Below is a small trained network, with its code and all its weights. Each question gives an input and a target symbol and asks what happens when units are switched off, that is, made to give their printed mean instead of their output.

import numpy as np


def w(rows, s, z=0):
    codes = np.array(rows[::2]) - 128.0
    scale = np.full(codes.shape[1], s)
    scale[-1] = z or s
    return codes * scale


def norm(h):
    return h / np.sqrt((h * h).mean(-1, keepdims=True) + 1e-5)


def f(y):
    return np.maximum(y, 0)


def softmax(a):
    e = np.exp(a - a.max(-1, keepdims=True))
    return e / e.sum(-1, keepdims=True)


def log_softmax(a):
    a = a - a.max(-1, keepdims=True)
    return a - np.log(np.exp(a).sum(-1, keepdims=True))


def net(x, mask):
    ids = ['ΔΠΨαζθλμξτω'.index(c) for c in x.split()]
    T = len(ids)
    res = E[ids] + P[:T]
    r = norm(res)
    for j in range(3):
        rows = slice(2 * j, 2 * j + 2)
        q, k, v = (r @ M[0][rows].T for M in (Q, K, V))
        z = softmax(np.where(np.tri(T) > 0, q @ k.T / 2**0.5, -1e9)) @ v
        o = O[0][rows]
        res = res + np.where(mask[j], z, o[:, -1]) @ o[:, :-1]
    y = f(norm(res) @ A[0][:, :-1].T + A[0][:, -1])
    res = res + np.where(mask[3:19], y, B[0][:, -1]) @ B[0][:, :-1]
    return log_softmax(norm(res)[-1] @ U[:, :-1].T + U[:, -1])


Q, K, V, O, A, B = {}, {}, {}, {}, {}, {}
E = w([
[102,182,164,87],'Δ',
[176,135,140,102],'Π',
[124,135,253,54],'Ψ',
[97,88,199,153],'α',
[172,55,196,120],'ζ',
[108,116,239,59],'θ',
[164,58,159,152],'λ',
[169,51,159,162],'μ',
[170,50,139,182],'ξ',
[176,176,117,128],'τ',
[31,113,105,112],'ω',
],0.025)
P = w([
[179,112,47,222],'0',
[172,128,138,225],'1',
[95,158,233,255],'2',
[126,177,207,170],'3',
[166,171,145,110],'4',
[142,186,174,134],'5',
],0.0088)
Q[0] = w([
[123,98,197,137],'head 0',
[198,182,153,107],'head 0',
[202,74,110,119],'head 1',
[254,116,49,180],'head 1',
[140,62,139,201],'head 2',
[83,133,138,111],'head 2',
],0.072)
K[0] = w([
[106,14,179,199],'head 0',
[225,191,188,205],'head 0',
[254,99,116,168],'head 1',
[252,225,73,172],'head 1',
[236,135,62,207],'head 2',
[96,109,93,58],'head 2',
],0.047)
V[0] = w([
[148,178,126,46],'head 0',
[178,195,188,197],'head 0',
[99,40,72,52],'head 1',
[2,134,149,104],'head 1',
[132,111,68,142],'head 2',
[75,113,121,149],'head 2',
],0.037)
O[0] = w([
[84,70,92,41,3],'head 0',
[159,229,53,92,226],'head 0',
[95,207,96,75,40],'head 1',
[38,126,251,158,136],'head 1',
[86,109,149,173,117],'head 2',
[77,167,91,168,173],'head 2',
],0.024,0.013)
A[0] = w([
[109,111,160,105,117],'neuron 0',
[148,73,126,145,2],'neuron 1',
[138,59,112,154,92],'neuron 2',
[123,86,111,125,87],'neuron 3',
[94,148,100,132,158],'neuron 4',
[111,203,116,104,72],'neuron 5',
[114,106,89,163,100],'neuron 6',
[164,65,175,168,181],'neuron 7',
[113,107,162,104,109],'neuron 8',
[2,117,122,158,120],'neuron 9',
[118,70,108,118,115],'neuron 10',
[133,165,187,137,82],'neuron 11',
[121,175,168,76,92],'neuron 12',
[198,111,120,129,174],'neuron 13',
[130,44,87,103,137],'neuron 14',
[94,130,101,120,152],'neuron 15',
],0.045,0.0071)
B[0] = w([
[142,151,105,157,169],'neuron 0',
[176,139,119,153,133],'neuron 1',
[176,115,151,155,139],'neuron 2',
[136,122,150,138,132],'neuron 3',
[130,133,154,128,144],'neuron 4',
[175,106,103,119,154],'neuron 5',
[154,117,161,120,143],'neuron 6',
[146,133,78,101,179],'neuron 7',
[153,135,96,135,166],'neuron 8',
[71,254,117,154,251],'neuron 9',
[155,108,154,151,134],'neuron 10',
[114,118,155,62,191],'neuron 11',
[97,89,100,119,160],'neuron 12',
[104,113,165,158,239],'neuron 13',
[87,148,155,146,164],'neuron 14',
[138,131,147,132,137],'neuron 15',
],0.11,0.024)
U = w([
[175,81,240,255,165],'Δ',
[241,164,35,170,95],'Π',
[20,5,129,171,143],'Ψ',
[199,165,241,82,1],'α',
[126,106,148,143,34],'ζ',
[76,30,55,135,183],'θ',
[132,91,173,103,103],'λ',
[131,87,183,101,98],'μ',
[142,106,200,100,85],'ξ',
[115,63,139,96,167],'τ',
[53,234,161,162,149],'ω',
],0.0099,0.0054)

Each question gives the input, a string of symbols that net reads in full, and the target symbol t.
The units are the heads (2 rows each of Q, K, V and O) and the neurons (one row each of A and B). Each row of codes is followed by its name. A weight is (code - 128) times the scale printed after its matrix; where a second scale follows, it is the last column's (O, A, B and U).
mask holds one flag per unit, heads first, then neurons. A switched-off unit (its flag False) gives its mean, the last column of its rows in O or B, instead of its output. The means were averaged over made-up inputs and are rounded, as every weight is.
A unit's drop is (log p(t) with every unit on - log p(t) with that unit switched off) / (log p(t) with every unit on - log p(t) with every unit switched off).
The circuit of an input: a set's keep is (log p(t) with only the set's units on - log p(t) with every unit switched off) / (log p(t) with every unit on - log p(t) with every unit switched off). Starting from the 12 units with the biggest drops (on a tie, the unit counted first), units are removed one at a time, each time the one whose removal leaves the highest keep (on an exact tie, the one counted first), for as long as the keep stays at least 0.8.
circuit, biggest first: the units of the circuit, biggest drop first
unit that matters most: the unit with the biggest drop
top k neurons: the k neurons with the biggest drops, biggest first
heads that matter: for each layer, one digit per head in row order, 1 if its drop is at least 0.15 and else 0, layers parted by /
drop when u is switched off: that unit's drop, to one decimal
input α τ Π ζ, target Δ: circuit, biggest first -> neuron 9
input μ ω ζ ω ω ζ, target Π: circuit, biggest first -> head 1; neuron 9
input μ λ Π λ λ ζ, target Δ: top 4 neurons -> neuron 9; neuron 13; neuron 7; neuron 8
input τ Π Π θ, target θ: circuit, biggest first -> neuron 12; neuron 9; head 0
input Δ ω Π ω μ, target Δ: top 2 neurons -> neuron 13; neuron 9
input Π μ λ ω ξ, target Δ: heads that matter -> 011
input λ ω ζ ξ Ψ λ, target Π: top 4 neurons -> neuron 9; neuron 5; neuron 14; neuron 11
input Π θ Π ω ω λ, target Δ: top 3 neurons -> neuron 9; neuron 13; neuron 7
input τ θ ξ λ, target Δ: top 2 neurons -> neuron 13; neuron 9
input ω ω μ, target Δ: drop when head 1 is switched off -> 0.3
input Π ω ω Π, target Π: drop when neuron 1 is switched off -> 0.0
input ω τ ω τ, target Π: drop when head 0 is switched off -> 0.9
input Δ Δ τ, target Δ: drop when neuron 13 is switched off -> 0.3
input ω ω Π ω ω Π, target Π: unit that matters most -> head 0
